Below is a small trained network, with its code and all its weights. Each question gives an input and a class and asks what happens when units are switched off, that is, made to give their printed mean instead of their output.

import numpy as np


def w(rows, s, z=0):
    codes = np.array(rows[::2]) - 128.0
    scale = np.full(codes.shape[1], s)
    scale[-1] = z or s
    return codes * scale


def f(y):
    return y / 2 * (1 + np.tanh(0.7978845608 * (y + 0.044715 * y**3)))


def log_softmax(a):
    a = a - a.max(-1, keepdims=True)
    return a - np.log(np.exp(a).sum(-1, keepdims=True))


def net(x, mask):
    res = np.array(x, float).reshape(1, 7) / 4 @ E
    y = f(res @ A[0][:, :-1].T + A[0][:, -1])
    res = res + np.where(mask, y, B[0][:, -1]) @ B[0][:, :-1]
    return log_softmax(res[-1] @ U[:, :-1].T + U[:, -1])


A, B = {}, {}
E = w([
[135,130,125,111,127,131,133,135,131,125],'x0',
[83,51,45,89,245,126,32,200,136,162],'x1',
[103,131,133,136,121,123,118,120,117,134],'x2',
[143,37,187,93,83,151,33,90,139,27],'x3',
[116,140,134,134,125,134,121,139,133,126],'x4',
[68,11,118,163,41,151,212,175,187,162],'x5',
[116,119,128,138,142,111,137,106,129,122],'x6',
],0.011)
A[0] = w([
[119,148,121,105,159,104,90,207,190,107,130],'n0',
[135,55,122,154,86,140,211,150,154,133,76],'n1',
[190,220,213,186,64,150,224,80,115,83,134],'n2',
[183,133,103,123,106,156,163,133,112,107,80],'n3',
[124,75,181,46,87,145,85,87,142,104,16],'n4',
[100,118,101,139,170,119,76,190,102,166,73],'n5',
[143,180,115,174,154,139,170,166,122,235,32],'n6',
[131,191,120,147,105,181,60,126,106,147,74],'n7',
[160,154,112,126,180,135,110,71,116,117,29],'n8',
[97,178,239,112,42,112,179,68,135,165,125],'n9',
[144,174,92,112,146,104,67,88,130,126,88],'n10',
[91,38,76,178,51,169,162,173,225,195,100],'n11',
[59,27,111,126,70,177,195,148,144,152,39],'n12',
[143,76,165,141,168,125,87,198,112,55,33],'n13',
[124,159,97,134,179,108,248,185,88,150,2],'n14',
[170,236,158,100,220,127,62,108,78,52,76],'n15',
[136,82,224,133,135,156,95,112,141,44,21],'n16',
[156,169,120,65,83,154,170,150,133,100,93],'n17',
[114,137,80,111,198,130,44,129,157,155,141],'n18',
[88,20,75,119,254,157,80,197,128,174,164],'n19',
[178,89,121,116,187,102,110,187,148,219,92],'n20',
[176,190,179,185,50,125,174,90,110,96,108],'n21',
[83,135,106,109,173,109,105,178,156,160,56],'n22',
[92,80,49,128,176,119,46,181,114,127,128],'n23',
[175,42,127,150,78,153,17,92,123,2,41],'n24',
[223,230,135,111,138,89,66,76,112,131,96],'n25',
[137,174,89,151,150,77,192,160,120,206,47],'n26',
[138,200,91,134,152,89,131,130,104,178,49],'n27',
[181,197,118,130,181,113,66,91,53,114,102],'n28',
[125,215,71,175,169,84,216,144,112,247,52],'n29',
],0.0093,0.0035)
B[0] = w([
[130,107,104,136,158,161,147,91,100,152,167],'n0',
[63,126,200,166,180,101,188,157,85,179,186],'n1',
[213,34,1,118,137,207,111,38,28,38,250],'n2',
[157,168,109,115,142,163,149,142,110,87,139],'n3',
[104,247,113,71,69,97,54,141,157,161,177],'n4',
[180,99,62,90,134,161,184,100,159,92,180],'n5',
[120,159,133,92,96,100,30,133,181,137,195],'n6',
[106,144,140,122,120,147,152,154,86,159,152],'n7',
[92,92,193,127,128,124,142,158,104,152,161],'n8',
[168,97,61,147,131,165,185,76,124,90,211],'n9',
[101,133,206,139,201,128,159,157,79,160,174],'n10',
[47,127,252,204,206,99,201,179,65,221,219],'n11',
[82,132,216,170,199,109,199,206,132,181,200],'n12',
[111,144,105,77,120,154,95,124,144,95,168],'n13',
[67,166,127,43,114,124,58,151,190,166,191],'n14',
[21,70,186,204,178,57,210,218,126,220,241],'n15',
[107,212,156,63,68,146,31,131,186,83,182],'n16',
[166,123,150,165,132,138,112,82,95,141,150],'n17',
[152,101,71,150,144,180,153,85,77,116,205],'n18',
[200,60,30,121,120,171,182,49,60,81,255],'n19',
[130,132,112,132,123,152,122,73,150,113,179],'n20',
[195,49,39,116,126,235,114,97,64,70,215],'n21',
[165,107,116,139,120,125,103,51,122,111,170],'n22',
[237,96,74,191,110,158,144,23,107,63,218],'n23',
[82,246,104,23,4,13,32,173,244,139,224],'n24',
[96,84,186,152,173,103,225,155,134,138,217],'n25',
[152,188,137,97,34,84,16,161,187,89,198],'n26',
[130,150,220,113,123,110,78,169,183,145,181],'n27',
[101,130,192,224,153,93,209,199,100,196,215],'n28',
[113,220,110,25,27,71,33,161,183,118,241],'n29',
],0.0069,0.018)
U = w([
[210,69,18,154,152,151,163,39,61,70,239],'0',
[118,90,220,190,180,92,227,206,90,121,127],'1',
[147,150,104,100,110,86,2,151,223,89,2],'2',
],0.0096,0.0016)

Each question gives the input, the list of numbers given to net, and the class t.
The units are the neurons (one row each of A and B). Each row of codes is followed by its name. A weight is (code - 128) times the scale printed after its matrix; where a second scale follows, it is the last column's (A, B and U).
mask holds one flag per neuron, in row order. A switched-off neuron (its flag False) gives its mean, the last column of its row in B, instead of its output. The means were averaged over made-up inputs and are rounded, as every weight is.
A unit's drop is (log p(t) with every unit on - log p(t) with that unit switched off) / (log p(t) with every unit on - log p(t) with every unit switched off).
The circuit of an input: a set's keep is (log p(t) with only the set's units on - log p(t) with every unit switched off) / (log p(t) with every unit on - log p(t) with every unit switched off). Starting from the 12 units with the biggest drops (on a tie, the unit counted first), units are removed one at a time, each time the one whose removal leaves the highest keep (on an exact tie, the one counted first), for as long as the keep stays at least 0.8.
circuit, biggest first: the units of the circuit, biggest drop first
k most important neurons: the k neurons with the biggest drops, biggest first
drop of u: that unit's drop, to one decimal
input [4,-2,5,-2,-7,-3,5], class 1: circuit, biggest first	[n19]
input [-6,-6,0,-3,-3,-7,-7], class 1: 2 most important neurons	[n15; n25]
input [5,-6,-8,6,-6,7,-6], class 1: 2 most important neurons	[n11; n12]
input [5,1,-1,-4,-3,-3,-2], class 2: 2 most important neurons	[n11; n29]
input [0,-3,5,8,2,8,-5], class 1: 4 most important neurons	[n11; n12; n1; n29]
input [4,7,-3,3,8,-7,1], class 0: 4 most important neurons	[n19; n23; n18; n11]
input [-4,-6,-4,-6,2,3,3], class 0: 2 most important neurons	[n2; n24]
input [-1,-6,-5,-2,-5,-7,-6], class 1: 2 most important neurons	[n15; n25]
input [-3,-1,-3,0,8,-2,8], class 1: 2 most important neurons	[n19; n23]
input [8,-4,-6,-5,4,4,8], class 2: 4 most important neurons	[n29; n19; n14; n26]
input [0,7,-4,6,6,-4,-6], class 0: 2 most important neurons	[n19; n23]
input [-5,7,6,8,-8,0,7], class 2: 3 most important neurons	[n24; n2; n4]
input [-5,5,1,5,-7,7,-3], class 1: 2 most important neurons	[n11; n12]
input [8,-5,-7,7,4,2,6], class 2: circuit, biggest first	[n24]
input [3,3,7,2,1,6,-2], class 1: drop of n13	0.0
input [-4,-1,3,8,2,6,6], class 2: drop of n24	2.4
input [0,6,5,4,5,8,8], class 1: drop of n12	2.3
input [5,0,5,-6,-6,-4,0], class 2: drop of n29	0.1
